-41  -96  -41  190  -366  -132  -127  79  311  -322  48  -79  -73  206  -22  -155  -28  230  135  -23  -80  142  39  44  116  325  -164  190  -195  13  86  17  -114  -47  -49  -700
dol
-416  462  2  17  -129  -78  263  -304  -42  -256  66  102  96  70  -446  -98  419  -140  41  -204  -23  182  -60  253  68  326  -299  319  -53  434  115  -331  -138  264  -262  -116
Biset
-499  412  -127  43  -14  -36  95  -347  -89  -300  -28  25  -107  112  -365  -26  346  -38  78  -120  68  260  -30  199  -27  196  -273  186  72  587  208  -182  -202  268  -201  -12
kifan
-97  -103  -126  102  -59  -192  -123  -32  35  -118  150  -104  50  338  -210  -177  136  101  67  216  38  100  35  -33  300  246  -353  291  -312  12  94  -15  -206  -71  47  -484
kifan
-203  -193  4  81  -263  -197  -168  -53  179  -275  74  -53  -87  271  -32  -46  105  153  218  138  -13  201  -79  -141  291  452  -207  112  -138  71  152  96  -128  -100  -68  -551
dol
-50  117  22  45  501  -16  378  -426  73  461  -127  75  468  -157  199  44  -6  -218  -264  -45  -4  553  26  12  -295  46  157  -54  108  -183  88  -128  102  -159  -113  -14
Soka
288  -67  -98  -69  296  131  -102  -63  -38  120  141  -210  7  131  211  -269  -166  -127  77  219  -466  -345  -271  -56  -112  387  -195  409  237  15  113  79  167  6  164  -232
Komu
-123  -342  -45  75  -53  -200  -76  -30  99  -180  38  -198  -1  221  -145  -260  182  252  79  45  39  156  196  -92  294  221  -290  320  -297  249  295  22  -104  -131  5  -860
mun
131  117  -149  -179  -343  18  196  -231  63  -415  94  25  -204  149  55  97  45  -114  -78  283  14  -95  135  166  296  9  13  -163  -293  43  -285  -250  -233  93  -262  144
sozit
-170  299  4  15  595  -73  460  -534  87  335  -115  -41  290  -239  66  72  258  -152  -336  -133  -179  417  -122  0  -205  49  123  32  142  -167  188  30  91  -147  -150  75
bigo
-202  92  438  354  0  -40  107  81  -1  171  -116  -19  199  31  -212  -22  -373  86  8  -199  -96  -425  225  -105  25  -282  -312  -759  -349  -231  102  -396  377  6  -232  -28
baluf
-469  304  185  -102  156  2  272  -155  234  -263  -186  -61  -105  -167  -117  71  460  248  181  345  -3  -272  -110  -27  113  216  218  101  -41  333  -1  -509  -119  121  -169  194
Puzoz
244  -115  -185  -175  -343  -4  -16  -23  -184  -346  171  -42  -104  16  59  144  37  -123  -137  428  -65  -309  286  102  455  48  231  -319  -251  107  -451  -202  -203  133  -380  238
kifan
-397  -21  389  331  -71  -121  182  231  25  70  -162  107  196  -38  -204  73  -301  122  51  -132  -62  -260  186  -205  316  -234  -256  -788  -482  -241  124  -424  330  -61  -187  -241
Soka
-424  -167  439  202  -108  -222  141  76  -64  109  142  -7  85  -6  -328  -105  -209  135  2  -402  -99  -241  161  -249  388  -222  -160  -725  -481  -87  320  -484  269  -5  -235  -114
Zozu
-581  413  26  174  -154  -77  334  -253  -28  -314  28  -35  -111  -28  -411  92  332  -173  2  -297  83  204  -25  126  8  113  -241  161  -45  288  139  -38  -151  274  -236  -115
kifan
23  -10  -167  -86  -202  128  144  1  -76  -218  316  25  -218  52  38  220  115  -145  -37  373  68  -435  67  93  469  3  79  -83  -387  -20  -407  -173  -272  175  -324  135
mun
-517  214  -7  -47  -66  -57  231  -298  -170  -231  -224  152  -92  -169  -351  6  410  -63  103  70  9  6  -142  91  119  72  -195  253  -35  657  166  -206  -173  219  -289  29
sozit
242  -27  -97  -45  195  70  56  -193  -30  39  332  -186  112  41  290  -263  -52  -88  0  308  -582  -178  -106  89  -195  363  -326  397  141  82  228  53  103  23  -17  -340
dol
94  -207  -201  -233  251  -46  125  -146  -124  -62  239  -179  126  17  247  -241  122  -208  124  258  -418  -439  -142  -18  218  412  -342  430  169  195  589  -57  137  -43  -46  -424
sof
-365  -149  500  408  -57  -156  192  103  116  107  -12  116  107  -35  -260  -8  -295  301  85  -139  -93  -267  116  -116  216  -318  -229  -843  -378  -229  175  -449  179  52  -181  -16
Soka
-434  341  59  -252  160  -118  280  -102  145  -294  -177  -10  -113  -188  -358  85  509  168  -19  330  207  -289  54  -78  291  120  108  96  -191  192  -16  -516  -147  67  -200  247
kifan
2  -433  186  116  -233  -70  -150  158  334  -64  -77  -92  -8  245  -100  -146  215  263  123  -12  -62  199  3  25  208  290  -34  266  27  91  10  112  -113  -35  57  -778
Biset
215  -290  -111  -151  -264  133  -19  -71  156  -263  303  46  -238  146  110  0  -12  -97  -43  244  -89  -176  88  136  592  127  72  -191  -247  -134  -187  -203  -112  197  -358  -166
Biset
-218  -470  698  384  -163  -24  113  191  140  317  -78  120  107  -44  -106  3  -330  145  71  -302  -14  -64  212  -78  239  -203  -287  -558  -292  -25  72  -414  287  151  -311  -319
Soka
286  -42  -17  -145  -233  -72  -2  -20  81  -232  314  -30  -75  176  -74  94  89  -195  -43  165  201  -97  91  117  298  23  132  -76  -167  -7  -289  -204  -94  79  -168  108
Zozu
-443  279  327  -178  122  -49  306  -10  140  -322  -233  -16  -27  -261  -144  8  446  149  142  317  196  -247  -58  -60  318  250  102  170  -177  317  177  -342  135  0  -255  -32
sozit
-382  394  108  -257  210  -56  309  28  149  -365  -139  -69  -221  -24  -228  140  147  320  145  331  12  -474  -180  -158  228  149  498  -245  -98  353  39  -514  -15  -24  12  309
Komu
-512  372  -77  62  -235  -42  260  -270  -221  -321  14  -60  102  240  -342  -69  432  -121  125  -282  20  139  21  133  29  128  -263  -61  82  408  214  -48  -249  257  -168  13
Zozu
-398  -288  612  368  -52  -213  267  22  158  60  -9  85  178  -56  -332  -51  -200  218  96  -223  -17  -305  147  -182  294  -255  -300  -817  -338  -222  138  -461  389  33  -236  18
sof
-197  -188  56  10  357  -21  411  -448  95  411  -149  -32  239  -282  170  -10  104  -153  -373  -42  -361  343  80  -99  -139  -54  66  -77  32  -144  -7  29  0  -63  -170  -71
bigo
120  -50  0  -95  193  -63  24  -65  -213  -38  457  -209  275  141  285  -217  -117  -257  167  216  -281  -281  -126  75  70  337  -296  366  43  233  559  94  168  40  -60  -394
Puzoz
-335  27  514  189  -66  -146  77  46  11  91  -240  -4  153  -45  -32  64  -219  218  54  -31  -152  -332  146  -242  189  -247  -228  -858  -368  -240  43  -372  195  30  -277  165
sof
27  -280  -50  -228  -177  16  -85  -60  89  -136  368  71  -172  -114  -4  56  195  -194  -84  449  91  -355  59  58  454  7  150  14  -331  6  -453  -279  -225  122  -351  259
Zozu
-7  -43  -140  -117  -378  31  124  23  29  -258  199  -40  22  222  -7  124  21  -68  -105  235  35  -354  147  108  359  10  114  -250  -286  -219  -322  -87  -111  40  -308  16
miven
-90  81  526  361  34  -203  151  -59  77  127  -19  -58  273  2  -293  -8  -95  130  10  -405  -2  -39  37  -41  89  -133  -43  -569  -237  -134  32  -396  515  -107  -197  -12
sof
-212  -499  12  161  -128  -267  -98  234  235  -75  -211  -17  110  155  -208  -202  199  193  109  136  96  190  44  -106  539  314  -158  119  -168  -90  126  -36  -424  -12  64  -665
sof
-257  73  514  214  0  -230  54  192  -53  198  40  85  268  -99  -286  9  -276  80  -46  -124  56  -220  112  -99  212  -50  -89  -570  -417  -106  112  -433  350  -20  -313  -164
mun
-463  534  4  -258  283  72  319  -132  208  -313  -289  -69  -201  -57  -225  114  299  219  96  416  92  -345  -136  -93  139  54  275  36  -184  329  18  -502  65  65  -91  127
kifan
-340  26  553  227  61  -209  124  208  12  198  -140  13  194  -118  -335  40  -343  7  71  -76  214  -373  51  -307  103  -201  -16  -710  -261  -268  217  -389  415  14  -183  23
Komu
76  -156  -83  -183  -482  138  24  -100  36  -302  221  -29  -305  69  2  59  69  -121  -201  164  -148  -204  212  204  429  9  6  -219  -348  61  -460  -218  -106  67  -383  -72
sozit
-246  -126  514  251  82  -39  253  106  9  292  -187  13  173  -82  -58  40  -414  266  103  24  -76  -394  56  -180  136  -384  -6  -600  -453  40  226  -427  315  45  -262  -188
Soka
-47  -202  -88  -13  -175  -239  -18  11  124  -311  -96  -21  81  280  -127  -227  16  225  183  235  111  74  60  -117  378  411  -232  201  -159  149  212  -11  -234  -25  -33  -504
Zozu
-210  -91  446  282  37  -150  -2  136  -34  364  -266  1  220  -99  -292  5  -283  84  -37  -241  -5  -252  93  -159  86  -352  -175  -695  -265  -171  154  -400  378  -37  -200  -94
sof
-69  -394  -17  130  -198  -63  -226  108  236  -213  -129  -73  6  363  207  -265  62  267  232  198  -164  265  104  -61  224  342  -170  129  -71  114  115  36  -322  29  68  -697
Komu
215  153  -24  -205  167  36  223  -196  -108  -96  391  -246  128  -98  358  -226  -51  -267  -32  196  -310  -169  -14  104  -18  559  -218  452  123  98  354  98  300  -36  -101  -151
bigo
21  -128  -233  -16  230  147  196  -47  -112  -84  309  -216  136  55  313  -219  -128  -254  1  212  -492  -434  -7  58  40  323  -290  295  19  150  294  154  176  -92  40  -590
mun
-146  -91  416  358  6  -132  41  9  54  258  -129  -34  103  -62  -193  -48  -258  156  -18  -290  -153  -196  84  -159  91  -236  -30  -563  -335  -91  -61  -358  293  31  -140  68
bigo
-431  480  86  -265  113  -142  127  -166  122  -345  -150  12  -191  -327  -360  125  398  145  44  318  169  -400  -159  -71  188  204  298  16  -163  278  -34  -473  82  -91  -240  277
mun
-452  -37  706  417  -94  -210  219  56  126  63  55  48  222  -79  -284  17  -402  122  13  -170  108  -14  219  -218  166  -82  -269  -899  -422  -387  -1  -278  380  10  -229  37
Soka
-502  333  -16  68  -194  -116  257  -318  -170  -399  70  131  155  11  -422  -117  433  -69  152  -61  221  82  215  172  84  209  -484  138  -93  425  228  -236  -136  336  -436  38
baluf
-444  363  35  -209  167  -169  346  -69  64  -308  -209  15  -18  -199  -448  17  275  162  81  417  284  -378  86  -207  225  79  47  38  -315  177  91  -478  -56  27  -110  228
baluf
-135  344  -133  -27  530  9  394  -483  -115  373  -89  -180  442  61  178  -3  130  -219  -330  63  -274  378  -35  -11  -155  24  56  -22  -48  -205  288  -47  68  -149  -169  -209
miven
-315  385  219  -201  7  -36  293  -199  143  -479  -78  7  -238  -377  -347  35  296  195  90  189  79  -425  -63  -56  137  63  125  -13  -161  304  -59  -457  262  14  -231  458
dol
-447  467  170  -180  320  14  413  -121  127  -297  -348  -111  -175  -252  -195  165  273  72  115  441  34  -317  -181  -109  261  66  416  -122  -155  352  219  -428  9  29  -141  115
baluf
-519  570  35  0  -61  -181  95  -287  -210  -283  -22  -86  118  115  -321  7  474  -74  140  -24  32  141  -80  100  60  84  -258  79  -111  398  309  -150  -281  366  -332  -42
Puzoz
292  -102  -117  -107  175  -4  -173  -136  -77  -120  285  -111  28  -126  395  -240  -13  -260  49  253  -375  -147  -26  124  41  554  -232  550  119  327  252  -46  137  -11  -136  -387
mun
188  -135  -151  -158  407  32  -126  -166  39  -36  307  -77  -8  -30  325  -124  -134  -231  37  356  -213  -92  -135  59  95  494  -287  505  99  250  268  51  159  -128  -14  -314
Soka
-324  227  73  -88  212  -102  157  63  99  -173  -247  -165  -2  -148  -278  50  395  283  99  357  148  -431  2  -11  250  73  359  -137  -145  371  106  -566  -43  -58  -132  47
sof
-437  358  -61  -48  3  19  214  -344  -30  -331  114  63  -41  -103  -186  -134  329  -81  170  11  72  41  -63  126  31  168  -311  357  -105  377  214  -216  -51  334  -279  29
Soka
-100  -151  410  133  -16  -194  152  29  12  190  102  168  207  -71  -361  -49  -449  60  -13  -85  161  -281  147  -192  234  -211  -244  -486  -491  -192  -12  -503  455  44  -259  42
Soka
-87  -59  51  -31  -256  -224  -172  45  192  -251  -175  -116  -92  359  -213  -32  86  166  146  -36  367  204  30  -125  273  368  -130  134  -92  37  92  86  -215  -88  51  -485
mun
-346  661  251  -268  175  -93  249  -140  142  -400  -116  -212  -95  -166  -371  85  274  308  -7  275  146  -275  -22  5  7  66  211  -20  -187  348  18  -373  192  -58  -149  236
Puzoz
-196  379  235  -287  57  -111  200  -34  78  -395  -271  -121  -25  -213  -178  66  312  66  190  285  332  -368  -23  -108  193  -45  187  38  -184  239  161  -334  163  -32  -94  223
Soka
-374  142  476  301  -114  -177  71  122  -68  184  -230  29  254  28  -322  123  -176  103  51  -72  50  -249  177  -221  93  -311  -206  -772  -441  -157  99  -394  335  -124  -179  -92
Biset
-87  -233  -23  143  -235  -176  -189  195  145  -44  -54  -54  -103  245  -54  -48  -11  150  111  120  107  119  81  -112  420  393  -192  74  -237  -33  36  -67  -303  -36  22  -437
bigo
-379  -54  453  293  24  -153  195  190  20  303  -182  167  255  -38  -369  88  -221  76  60  -182  41  -353  3  -219  159  -248  -93  -675  -237  -110  139  -480  341  36  -238  -97
Zozu
-315  426  73  -293  146  -83  206  -193  114  -206  -317  -72  -157  -275  -317  83  510  108  108  319  197  -269  -217  -98  228  116  344  154  -141  266  -2  -597  31  -37  -136  321
sof
-426  271  93  -238  171  -4  351  90  150  -340  -363  65  -41  -114  -228  67  317  219  114  454  135  -380  -151  -71  303  93  240  -71  -58  232  79  -247  -24  -17  -32  71
sozit
87  -297  -212  -182  -273  49  119  -68  -46  -206  322  155  -134  6  -168  95  66  -161  -178  161  100  -190  192  147  461  33  -104  -28  -232  84  -348  -140  -186  124  -369  80
dol
-172  -131  191  110  -108  -225  -119  203  279  -225  -102  -146  171  243  -22  -196  189  219  111  47  14  414  72  58  271  410  -81  94  -70  89  152  52  -260  20  48  -675
sof
37  158  40  102  395  -61  342  -517  90  290  0  -41  340  -2  58  -61  110  -183  -205  -193  91  576  -63  49  -192  15  27  134  29  -143  190  4  87  -215  -74  -56
Zozu
-372  379  162  -139  102  -25  274  -70  129  -357  -243  -4  -207  -245  -372  163  355  184  151  276  402  -453  -87  -75  257  188  239  27  -106  298  -35  -411  102  18  -238  256
mun
186  -297  -212  -71  224  -14  61  -115  -84  47  445  -39  100  -89  56  -330  -205  -350  10  183  -353  -399  -169  13  125  434  -320  570  54  40  332  29  181  -24  56  -343
Biset
-263  116  451  207  -61  -232  93  79  -84  137  -220  98  224  21  -228  89  -203  142  34  -197  0  -108  182  -235  127  -293  -181  -755  -335  -158  185  -368  142  48  -167  106
Biset
-438  449  -122  -120  -40  -159  248  -305  -299  -172  74  -33  205  69  -406  -46  421  -184  31  -207  44  180  -55  139  -62  79  -274  282  -22  551  285  -117  -15  198  -211  -114
sof
60  -498  -32  60  -87  -77  -91  131  179  -144  -28  -82  -67  345  -93  -228  132  208  99  135  91  205  168  -67  381  205  -389  294  -148  91  169  98  -111  24  58  -836
sozit
308  116  -211  -56  372  47  80  -202  -71  58  439  -206  18  101  132  -221  -265  -220  -67  307  -371  -275  -217  168  -106  469  -287  530  98  164  317  14  114  -26  -43  -375
Komu
-595  429  -145  -19  -102  -195  181  -277  -185  -248  1  24  77  -77  -386  -70  439  -20  -8  -143  73  209  40  115  75  227  -255  200  -102  435  293  -76  -201  166  -293  -44
bigo
263  -217  -26  -40  301  113  -66  54  70  19  173  -90  192  109  517  -161  -256  -189  144  396  -527  -491  -135  76  48  307  -247  362  74  198  147  -36  110  164  -80  -445
Puzoz
99  -186  -19  -223  -269  72  71  -76  77  -222  125  -27  -197  -43  7  45  49  -174  -91  167  37  -228  71  4  444  3  78  -137  -239  -190  -431  -148  -120  183  -239  259
sof
142  -92  -87  -26  291  34  13  -128  -164  119  327  -253  99  -14  306  -189  -193  -361  -6  230  -312  -229  -102  52  141  302  -304  331  -101  119  380  17  106  41  -138  -400
sof
-93  -265  171  73  -201  -45  10  -55  403  -122  -49  41  -93  294  -63  -164  -126  222  249  226  430  371  70  -49  184  389  -372  210  -110  -84  143  -102  -86  -16  50  -450
Soka
-510  513  -171  -63  -227  -38  235  -368  -149  -377  -24  -28  70  213  -311  -30  537  -134  123  -72  153  198  75  175  -14  156  -253  206  -73  464  164  -136  -344  272  -218  -30
Biset
